Below is a small trained network, with its code and all its weights. Each question gives an input and a target symbol and asks what happens when units are switched off, that is, made to give their printed mean instead of their output.

import numpy as np


def w(rows, s, z=0):
    codes = np.array(rows[::2]) - 128.0
    scale = np.full(codes.shape[1], s)
    scale[-1] = z or s
    return codes * scale


def norm(h):
    return h / np.sqrt((h * h).mean(-1, keepdims=True) + 1e-5)


def f(y):
    return y / 2 * (1 + np.tanh(0.7978845608 * (y + 0.044715 * y**3)))


def softmax(a):
    e = np.exp(a - a.max(-1, keepdims=True))
    return e / e.sum(-1, keepdims=True)


def log_softmax(a):
    a = a - a.max(-1, keepdims=True)
    return a - np.log(np.exp(a).sum(-1, keepdims=True))


def net(x, mask):
    ids = ['ΓΘΞΠΣΦΨαβζλτω'.index(c) for c in x.split()]
    T = len(ids)
    res = E[ids] + P[:T]
    u = 0
    for l in range(2):
        r = norm(res)
        for j in range(3):
            rows = slice(3 * j, 3 * j + 3)
            q, k, v = (r @ M[l][rows].T for M in (Q, K, V))
            z = softmax(np.where(np.tri(T) > 0, q @ k.T / 3**0.5, -1e9)) @ v
            o = O[l][rows]
            res = res + np.where(mask[u + j], z, o[:, -1]) @ o[:, :-1]
        u += 3
        y = f(norm(res) @ A[l][:, :-1].T + A[l][:, -1])
        res = res + np.where(mask[u : u + 8], y, B[l][:, -1]) @ B[l][:, :-1]
        u += 8
    return log_softmax(norm(res)[-1] @ U[:, :-1].T + U[:, -1])


Q, K, V, O, A, B = {}, {}, {}, {}, {}, {}
E = w([
[251,169,109,110],'Γ',
[227,164,14,152],'Θ',
[100,190,150,146],'Ξ',
[165,86,144,162],'Π',
[129,126,43,167],'Σ',
[165,139,194,187],'Φ',
[136,180,120,135],'Ψ',
[161,148,66,91],'α',
[78,91,113,108],'β',
[183,169,182,108],'ζ',
[111,213,160,71],'λ',
[210,101,150,69],'τ',
[28,35,115,78],'ω',
],0.019)
P = w([
[184,21,209,27],'0',
[50,254,61,166],'1',
[3,203,69,183],'2',
[25,179,77,168],'3',
[122,115,122,172],'4',
[155,120,122,132],'5',
[154,120,100,127],'6',
[163,115,87,122],'7',
[145,98,80,153],'8',
[136,94,87,185],'9',
],0.0058)
Q[0] = w([
[148,140,97,67],'0.h0',
[168,73,150,145],'0.h0',
[124,133,155,110],'0.h0',
[170,237,126,146],'0.h1',
[179,72,113,141],'0.h1',
[118,152,128,143],'0.h1',
[175,85,109,132],'0.h2',
[3,232,148,115],'0.h2',
[121,170,120,160],'0.h2',
],0.022)
K[0] = w([
[169,116,146,94],'0.h0',
[147,131,108,127],'0.h0',
[136,133,153,150],'0.h0',
[207,143,131,145],'0.h1',
[83,166,146,148],'0.h1',
[138,111,131,132],'0.h1',
[154,153,94,157],'0.h2',
[76,33,251,99],'0.h2',
[158,105,156,115],'0.h2',
],0.028)
V[0] = w([
[185,125,179,111],'0.h0',
[162,202,15,238],'0.h0',
[186,130,176,125],'0.h0',
[191,161,218,162],'0.h1',
[182,133,147,140],'0.h1',
[253,83,42,113],'0.h1',
[134,188,63,164],'0.h2',
[145,145,105,130],'0.h2',
[176,205,20,141],'0.h2',
],0.0071)
O[0] = w([
[106,71,87,149,139],'0.h0',
[229,174,34,12,220],'0.h0',
[121,67,75,143,147],'0.h0',
[137,148,178,234,239],'0.h1',
[126,162,143,165,203],'0.h1',
[110,254,109,99,252],'0.h1',
[197,62,129,118,152],'0.h2',
[161,109,135,138,147],'0.h2',
[231,38,141,166,197],'0.h2',
],0.0064,0.0035)
A[0] = w([
[204,82,108,176,74],'0.n0',
[184,137,223,80,2],'0.n1',
[98,172,143,164,72],'0.n2',
[46,43,91,65,76],'0.n3',
[109,249,71,233,107],'0.n4',
[54,253,80,128,98],'0.n5',
[150,114,42,188,120],'0.n6',
[123,148,130,201,89],'0.n7',
],0.013,0.0063)
B[0] = w([
[184,83,254,134,187],'0.n0',
[211,81,150,243,125],'0.n1',
[166,148,122,102,154],'0.n2',
[219,119,200,111,147],'0.n3',
[74,154,196,28,250],'0.n4',
[163,103,245,92,248],'0.n5',
[170,175,164,145,163],'0.n6',
[166,158,61,102,141],'0.n7',
],0.016,0.011)
Q[1] = w([
[60,222,160,53],'1.h0',
[193,208,164,116],'1.h0',
[203,2,155,125],'1.h0',
[247,100,100,22],'1.h1',
[35,166,233,169],'1.h1',
[196,137,118,187],'1.h1',
[120,90,150,55],'1.h2',
[124,114,49,220],'1.h2',
[101,206,96,151],'1.h2',
],0.02)
K[1] = w([
[58,134,60,172],'1.h0',
[87,81,61,74],'1.h0',
[123,124,214,65],'1.h0',
[187,5,121,74],'1.h1',
[23,164,159,191],'1.h1',
[172,137,201,169],'1.h1',
[99,136,176,104],'1.h2',
[197,183,107,216],'1.h2',
[77,124,87,180],'1.h2',
],0.022)
V[1] = w([
[110,110,76,98],'1.h0',
[97,59,134,41],'1.h0',
[143,140,56,106],'1.h0',
[192,254,160,144],'1.h1',
[158,88,161,188],'1.h1',
[156,117,114,49],'1.h1',
[118,110,149,200],'1.h2',
[177,139,140,167],'1.h2',
[74,109,117,96],'1.h2',
],0.028)
O[1] = w([
[175,48,162,129,58],'1.h0',
[250,99,151,126,217],'1.h0',
[120,47,135,96,5],'1.h0',
[193,204,23,80,195],'1.h1',
[143,69,44,187,191],'1.h1',
[139,83,162,39,138],'1.h1',
[94,176,166,82,32],'1.h2',
[151,117,143,69,81],'1.h2',
[82,168,123,199,160],'1.h2',
],0.02,0.013)
A[1] = w([
[60,136,213,216,4],'1.n0',
[198,159,160,242,2],'1.n1',
[115,251,109,192,122],'1.n2',
[137,43,233,183,71],'1.n3',
[144,187,95,30,143],'1.n4',
[123,72,68,132,84],'1.n5',
[213,164,87,220,204],'1.n6',
[63,160,203,60,117],'1.n7',
],0.02,0.0034)
B[1] = w([
[72,73,76,49,179],'1.n0',
[121,122,20,57,217],'1.n1',
[181,47,185,174,211],'1.n2',
[40,233,247,168,188],'1.n3',
[21,110,126,164,200],'1.n4',
[195,85,88,175,137],'1.n5',
[162,58,175,132,250],'1.n6',
[201,80,3,183,193],'1.n7',
],0.027,0.016)
U = w([
[163,224,108,90,204],'Γ',
[88,146,30,92,76],'Θ',
[72,37,112,172,205],'Ξ',
[135,135,254,150,173],'Π',
[109,61,96,46,93],'Σ',
[139,174,147,233,141],'Φ',
[139,170,106,28,101],'Ψ',
[147,74,217,41,20],'α',
[183,207,125,181,86],'β',
[108,179,93,177,168],'ζ',
[135,68,184,248,2],'λ',
[110,162,82,181,167],'τ',
[195,204,166,160,92],'ω',
],0.019,0.0064)

Each question gives the input, a string of symbols that net reads in full, and the target symbol t.
The units are the heads (3 rows each of Q, K, V and O) and the neurons (one row each of A and B). Each row of codes is followed by its name. A weight is (code - 128) times the scale printed after its matrix; where a second scale follows, it is the last column's (O, A, B and U).
mask holds one flag per unit, layer by layer, with each layer's heads first. A switched-off unit (its flag False) gives its mean, the last column of its rows in O or B, instead of its output. The means were averaged over made-up inputs and are rounded, as every weight is.
A unit's drop is (log p(t) with every unit on - log p(t) with that unit switched off) / (log p(t) with every unit on - log p(t) with every unit switched off).
The circuit of an input: a set's keep is (log p(t) with only the set's units on - log p(t) with every unit switched off) / (log p(t) with every unit on - log p(t) with every unit switched off). Starting from the 12 units with the biggest drops (on a tie, the unit counted first), units are removed one at a time, each time the one whose removal leaves the highest keep (on an exact tie, the one counted first), for as long as the keep stays at least 0.8.
units of the circuit, in order: the units of the circuit, biggest drop first
most important unit: the unit with the biggest drop
k most important neurons: the k neurons with the biggest drops, biggest first
top k neurons in layer l: the k neurons of layer l with the biggest drops, biggest first
which heads matter: for each layer, one digit per head in row order, 1 if its drop is at least 0.15 and else 0, layers parted by /
input Ξ Γ α Ξ λ Γ α Ξ Ξ λ, target Ξ: which heads matter : 110 / 010
input τ Π Ξ β Φ Ξ β, target α: which heads matter : 010 / 110
input ω ω Σ Θ Φ Ξ β Π Ψ Ξ, target ω: 3 most important neurons : [0.n3; 0.n5; 1.n1]
input Φ Ξ Π Ξ α Ξ Φ Ξ, target Φ: 2 most important neurons : [0.n5; 1.n2]
input Ξ Ξ Ψ Ξ λ Φ τ, target λ: which heads matter : 110 / 010
input Π τ τ λ, target Π: most important unit : 0.h0
input Π Σ Ξ β ω β, target Π: units of the circuit, in order : [1.h1; 1.n3]
input Σ Θ Σ Γ Π Ξ, target Σ: units of the circuit, in order : [1.h1; 0.n4; 1.n7; 1.n4]
input Σ Γ Σ Φ, target Σ: which heads matter : 111 / 110
input Ξ Φ ω τ, target Π: which heads matter : 111 / 110
input Ψ Θ Ξ, target Ψ: 2 most important neurons : [0.n7; 0.n5]
input Θ ω Σ, target Θ: 2 most important neurons : [0.n3; 0.n4]
input Γ Φ Ξ Π Θ Σ λ Ψ, target Γ: 2 most important neurons : [0.n4; 0.n0]
input Γ Σ λ Σ Ψ Ψ, target Γ: units of the circuit, in order : [1.h1]
input β Ξ Π Γ Θ Ξ, target β: 4 most important neurons : [0.n3; 1.n7; 1.n6; 1.n1]
input Ξ Ξ Γ Φ, target Ξ: 4 most important neurons : [0.n4; 0.n5; 1.n0; 0.n6]
input Θ β Γ Σ Π Ξ, target Θ: top 2 neurons in layer 1 : [1.n7; 1.n4]
input ω Ξ Σ, target ω: top 3 neurons in layer 0 : [0.n3; 0.n5; 0.n4]
input Φ Ξ τ Φ ω Σ Γ Γ Ξ Ξ, target Φ: 2 most important neurons : [0.n3; 0.n5]
input Π Γ Ξ Σ τ Γ Γ Ξ ζ Ξ, target Π: 4 most important neurons : [0.n5; 0.n6; 0.n3; 0.n0]
input Ψ Σ Σ Φ Ξ Γ λ Σ Ξ Ξ, target Ψ: most important unit : 1.h1
input Γ ω Ξ Γ, target Π: which heads matter : 010 / 010
input τ Ξ Ξ Θ β Ξ λ Ψ Π Ξ, target τ: top 4 neurons in layer 1 : [1.n7; 1.n4; 1.n6; 1.n1]
input ω Ξ Σ Ξ ω Γ Φ Φ Σ Ξ, target ω: top 3 neurons in layer 0 : [0.n0; 0.n3; 0.n5]
input Π Γ Γ λ, target Π: top 3 neurons in layer 0 : [0.n6; 0.n5; 0.n3]
input α Ξ Γ Ξ Ξ Ξ, target α: top 2 neurons in layer 0 : [0.n5; 0.n0]
input Φ Φ Γ Σ Θ Γ Ψ, target Φ: top neuron in layer 0 : [0.n5]
input Ξ Σ ω Φ, target Ξ: 2 most important neurons : [0.n4; 0.n3]
input Θ Π ζ Σ Ξ ζ λ, target Θ: top 2 neurons in layer 0 : [0.n5; 0.n4]
